Here is a tiny trained network, its code and every weight. The questions are about switching its units off for an input and a class, where a switched-off unit gives its printed mean instead of its output.

import numpy as np


def w(rows, s, z=0):
    codes = np.array(rows[::2]) - 128.0
    scale = np.full(codes.shape[1], s)
    scale[-1] = z or s
    return codes * scale


def norm(h):
    return h / np.sqrt((h * h).mean(-1, keepdims=True) + 1e-5)


def f(y):
    return np.maximum(y, 0)


def log_softmax(a):
    a = a - a.max(-1, keepdims=True)
    return a - np.log(np.exp(a).sum(-1, keepdims=True))


def net(x, mask):
    res = np.array(x, float).reshape(1, 7) / 4 @ E
    u = 0
    for l in range(2):
        y = f(norm(res) @ A[l][:, :-1].T + A[l][:, -1])
        res = res + np.where(mask[u : u + 5], y, B[l][:, -1]) @ B[l][:, :-1]
        u += 5
    return log_softmax(norm(res)[-1] @ U[:, :-1].T + U[:, -1])


A, B = {}, {}
E = w([
[172,111,107,42,160,131,92,105,38,71],'x0',
[138,122,178,89,120,114,125,106,59,237],'x1',
[142,187,148,91,86,2,129,94,177,164],'x2',
[126,95,142,165,121,158,224,106,120,89],'x3',
[140,58,146,167,186,163,109,89,159,128],'x4',
[142,91,134,107,199,109,147,175,249,144],'x5',
[114,211,129,127,152,180,105,105,93,162],'x6',
],0.0089)
A[0] = w([
[128,103,167,101,173,55,181,84,166,163,86],'0.n1',
[147,64,159,108,164,156,90,183,169,181,37],'0.n2',
[92,149,151,115,178,170,136,120,95,165,103],'0.n3',
[161,142,151,98,154,1,141,95,144,57,228],'0.n4',
[116,164,156,110,84,162,128,92,61,130,3],'0.n5',
],0.0091,0.0045)
B[0] = w([
[187,254,166,174,213,56,112,93,15,236,199],'0.n1',
[141,135,45,194,230,102,134,220,230,143,179],'0.n2',
[191,124,126,75,74,177,123,80,156,87,172],'0.n3',
[183,85,100,61,62,137,125,115,165,62,254],'0.n4',
[114,105,50,194,140,56,53,115,114,165,172],'0.n5',
],0.0082,0.0075)
A[1] = w([
[83,214,96,153,59,1,169,236,102,96,14],'1.n1',
[103,17,168,146,27,76,187,92,31,185,6],'1.n2',
[168,77,126,103,158,234,165,159,94,98,100],'1.n3',
[82,110,100,133,148,212,95,210,60,74,79],'1.n4',
[132,233,96,148,46,37,204,119,137,153,91],'1.n5',
],0.0073,0.0023)
B[1] = w([
[154,106,234,2,84,94,144,101,184,105,212],'1.n1',
[143,80,133,190,163,57,121,183,53,149,186],'1.n2',
[135,92,235,118,53,141,153,163,120,121,207],'1.n3',
[187,161,168,78,97,120,178,67,120,174,212],'1.n4',
[98,148,185,82,167,154,81,108,202,210,253],'1.n5',
],0.011,0.0059)
U = w([
[114,201,101,132,99,192,90,87,64,143,65],'0',
[116,114,104,190,107,83,96,111,20,158,122],'1',
[40,161,166,114,126,151,146,115,159,147,2],'2',
[121,120,79,126,108,78,121,130,197,27,89],'3',
[127,130,125,250,202,146,153,158,158,175,161],'4',
[146,126,18,118,208,116,118,164,140,78,5],'5',
[152,70,170,137,84,197,173,140,100,46,167],'6',
[194,139,181,62,120,84,102,103,146,184,213],'7',
],0.019,0.0056)

Each question gives the input, the list of numbers given to net, and the class t.
The units are the neurons (one row each of A and B). Each row of codes is followed by its name. A weight is (code - 128) times the scale printed after its matrix; where a second scale follows, it is the last column's (A, B and U).
mask holds one flag per neuron, layer by layer. A switched-off neuron (its flag False) gives its mean, the last column of its row in B, instead of its output. The means were averaged over made-up inputs and are rounded, as every weight is.
A unit's drop is (log p(t) with every unit on - log p(t) with that unit switched off) / (log p(t) with every unit on - log p(t) with every unit switched off).
The circuit of an input: a set's keep is (log p(t) with only the set's units on - log p(t) with every unit switched off) / (log p(t) with every unit on - log p(t) with every unit switched off). Starting from all 10 units, units are removed one at a time, each time the one whose removal leaves the highest keep (on an exact tie, the one counted first), for as long as the keep stays at least 0.8.
units of the circuit, in order: the units of the circuit, biggest drop first
most important unit: the unit with the biggest drop
k most important neurons of layer l: the k neurons of layer l with the biggest drops, biggest first
drop when u is switched off: that unit's drop, to one decimal
input [6,-8,-8,-2,3,8,4], class 6: units of the circuit, in order	1.n3
input [0,-4,3,0,-1,-1,1], class 3: units of the circuit, in order	0.n1, 1.n4
input [4,3,-8,1,-7,1,1], class 6: 3 most important neurons of layer 0	0.n1, 0.n3, 0.n2
input [-3,7,-2,-3,-5,-5,-2], class 1: 2 most important neurons of layer 1	1.n2, 1.n4
input [-8,7,-6,8,-8,6,6], class 6: units of the circuit, in order	0.n3, 0.n1
input [3,-6,8,4,8,-4,2], class 3: units of the circuit, in order	0.n4, 1.n4
input [-6,1,-1,6,4,-3,-7], class 1: units of the circuit, in order	1.n2, 0.n2
input [6,-2,3,-4,0,-6,3], class 1: units of the circuit, in order	0.n5, 1.n4
input [-5,-5,-7,3,-2,3,4], class 6: 2 most important neurons of layer 1	1.n3, 1.n5
input [-4,-4,4,8,7,-5,3], class 4: 2 most important neurons of layer 1	1.n1, 1.n3
input [3,-7,0,-4,0,-7,-1], class 6: 2 most important neurons of layer 1	1.n5, 1.n4
input [5,0,6,5,1,-8,-8], class 6: 2 most important neurons of layer 0	0.n4, 0.n1
input [-3,0,-6,-6,6,1,-5], class 4: 2 most important neurons of layer 0	0.n2, 0.n4
input [6,-6,-8,-4,-2,4,-8], class 6: most important unit	1.n3
input [-2,-5,-5,-2,-4,-8,-5], class 7: 2 most important neurons of layer 1	1.n4, 1.n1
input [7,3,2,-2,7,-4,1], class 1: 2 most important neurons of layer 0	0.n5, 0.n2
input [-5,-8,3,1,-2,5,-1], class 7: 3 most important neurons of layer 0	0.n2, 0.n1, 0.n3
input [-4,-4,-2,4,-3,-5,3], class 7: 2 most important neurons of layer 1	1.n1, 1.n4
input [0,5,1,5,5,1,-2], class 4: 2 most important neurons of layer 1	1.n1, 1.n4
input [1,7,-6,7,-3,-6,-7], class 1: most important unit	1.n2
input [-3,0,4,0,5,-6,1], class 1: 2 most important neurons of layer 0	0.n2, 0.n1
input [-2,-7,-3,3,-3,-7,3], class 7: 3 most important neurons of layer 0	0.n4, 0.n3, 0.n5
input [0,-6,2,1,0,5,3], class 3: drop when 0.n2 is switched off	0.0
input [-8,1,2,3,5,0,-1], class 4: drop when 0.n4 is switched off	0.1
input [8,-8,1,-2,1,-5,4], class 6: drop when 0.n5 is switched off	-0.3
input [5,6,-6,5,4,-3,7], class 6: drop when 0.n4 is switched off	-0.2
input [8,8,4,6,-1,-6,-5], class 1: most important unit	1.n2
